Below are the code and all the weights of a small trained network. Each question names an input and a class and asks about switching units off, where a switched-off unit gives its printed mean instead of its output.

import numpy as np


def w(rows, s, z=0):
    codes = np.array(rows[::2]) - 128.0
    scale = np.full(codes.shape[1], s)
    scale[-1] = z or s
    return codes * scale


def f(y):
    return np.maximum(y, 0)


def log_softmax(a):
    a = a - a.max(-1, keepdims=True)
    return a - np.log(np.exp(a).sum(-1, keepdims=True))


def net(x, mask):
    res = np.array(x, float).reshape(1, 4) / 4 @ E
    y = f(res @ A[0][:, :-1].T + A[0][:, -1])
    res = res + np.where(mask, y, B[0][:, -1]) @ B[0][:, :-1]
    return log_softmax(res[-1] @ U[:, :-1].T + U[:, -1])


A, B = {}, {}
E = w([
[131,128,129],'x0',
[58,223,229],'x1',
[242,196,159],'x2',
[142,32,254],'x3',
],0.0073)
A[0] = w([
[141,121,108,57],'N1',
[181,123,170,101],'N2',
[133,98,82,147],'N3',
[53,132,78,86],'N4',
[95,216,92,41],'N5',
[175,139,164,72],'N6',
[190,119,75,123],'N7',
[193,115,182,106],'N8',
[115,179,199,93],'N9',
[178,138,163,53],'N10',
[145,99,228,68],'N11',
[159,87,117,184],'N12',
[25,77,142,81],'N13',
[167,2,89,210],'N14',
[187,100,114,157],'N15',
[84,112,101,71],'N16',
[27,132,59,86],'N17',
[51,34,162,73],'N18',
[118,151,232,57],'N19',
[136,144,244,110],'N20',
[182,194,114,82],'N21',
[195,121,181,93],'N22',
[123,107,212,51],'N23',
[174,96,29,226],'N24',
[201,200,124,37],'N25',
[201,120,152,115],'N26',
[174,40,134,109],'N27',
[180,113,71,215],'N28',
[87,184,139,98],'N29',
[119,191,181,64],'N30',
[107,249,156,120],'N31',
[59,37,163,94],'N32',
[181,178,124,46],'N33',
[163,49,221,5],'N34',
[210,48,117,223],'N35',
[134,157,42,108],'N36',
],0.0098,0.0016)
B[0] = w([
[82,191,160,143],'N1',
[219,132,34,177],'N2',
[131,213,150,180],'N3',
[231,113,50,195],'N4',
[12,253,108,201],'N5',
[219,119,86,168],'N6',
[63,175,174,195],'N7',
[164,166,25,193],'N8',
[115,157,147,202],'N9',
[208,141,63,166],'N10',
[113,195,102,220],'N11',
[60,232,213,178],'N12',
[216,184,83,208],'N13',
[106,233,158,254],'N14',
[52,193,170,181],'N15',
[208,158,95,164],'N16',
[235,120,52,220],'N17',
[219,117,24,217],'N18',
[104,200,126,215],'N19',
[69,194,117,231],'N20',
[246,91,87,181],'N21',
[174,167,79,190],'N22',
[64,177,104,200],'N23',
[90,211,186,242],'N24',
[199,110,74,187],'N25',
[148,201,64,180],'N26',
[60,214,181,204],'N27',
[70,200,159,206],'N28',
[130,186,120,181],'N29',
[89,174,121,192],'N30',
[92,196,175,228],'N31',
[213,184,29,215],'N32',
[227,143,80,168],'N33',
[72,227,29,231],'N34',
[65,206,160,229],'N35',
[75,215,117,209],'N36',
],0.0046,0.0068)
U = w([
[121,163,85,152],'0',
[254,141,59,76],'1',
[39,180,184,64],'2',
[137,145,128,254],'3',
[143,111,179,147],'4',
[105,53,157,71],'5',
],0.0099,0.0058)

Each question gives the input, the list of numbers given to net, and the class t.
The units are the neurons (one row each of A and B). Each row of codes is followed by its name. A weight is (code - 128) times the scale printed after its matrix; where a second scale follows, it is the last column's (A, B and U).
mask holds one flag per neuron, in row order. A switched-off neuron (its flag False) gives its mean, the last column of its row in B, instead of its output. The means were averaged over made-up inputs and are rounded, as every weight is.
A unit's drop is (log p(t) with every unit on - log p(t) with that unit switched off) / (log p(t) with every unit on - log p(t) with every unit switched off).
The circuit of an input: a set's keep is (log p(t) with only the set's units on - log p(t) with every unit switched off) / (log p(t) with every unit on - log p(t) with every unit switched off). Starting from the 12 units with the biggest drops (on a tie, the unit counted first), units are removed one at a time, each time the one whose removal leaves the highest keep (on an exact tie, the one counted first), for as long as the keep stays at least 0.8.
circuit, biggest first: the units of the circuit, biggest drop first
top k neurons: the k neurons with the biggest drops, biggest first
drop of u: that unit's drop, to one decimal
input [4,3,-6,7], class 0: circuit, biggest first : (N34; N18)
input [-3,-8,-7,5], class 2: circuit, biggest first : (N27)
input [6,7,-7,6], class 1: circuit, biggest first : (N18; N32)
input [8,-2,-8,-7], class 1: circuit, biggest first : (N17; N4)
input [1,6,6,5], class 1: circuit, biggest first : (N2; N6)
input [6,6,7,0], class 1: circuit, biggest first : (N21; N25)
input [-3,2,-6,-4], class 1: top 2 neurons : (N17; N4)
input [-3,3,-7,5], class 1: top 3 neurons : (N18; N32; N13)
input [-2,3,3,8], class 0: top 2 neurons : (N34; N20)
input [0,6,-3,7], class 0: top 2 neurons : (N18; N32)
input [5,-3,-8,7], class 1: top 2 neurons : (N18; N32)
input [-3,2,-6,7], class 0: top 2 neurons : (N34; N23)
input [4,-3,8,8], class 0: drop of N18 : 0.2
input [0,-5,-4,-2], class 2: top neuron : (N24)
input [-7,-8,6,-3], class 2: drop of N24 : 0.1
input [8,-8,5,6], class 2: drop of N9 : 0.0
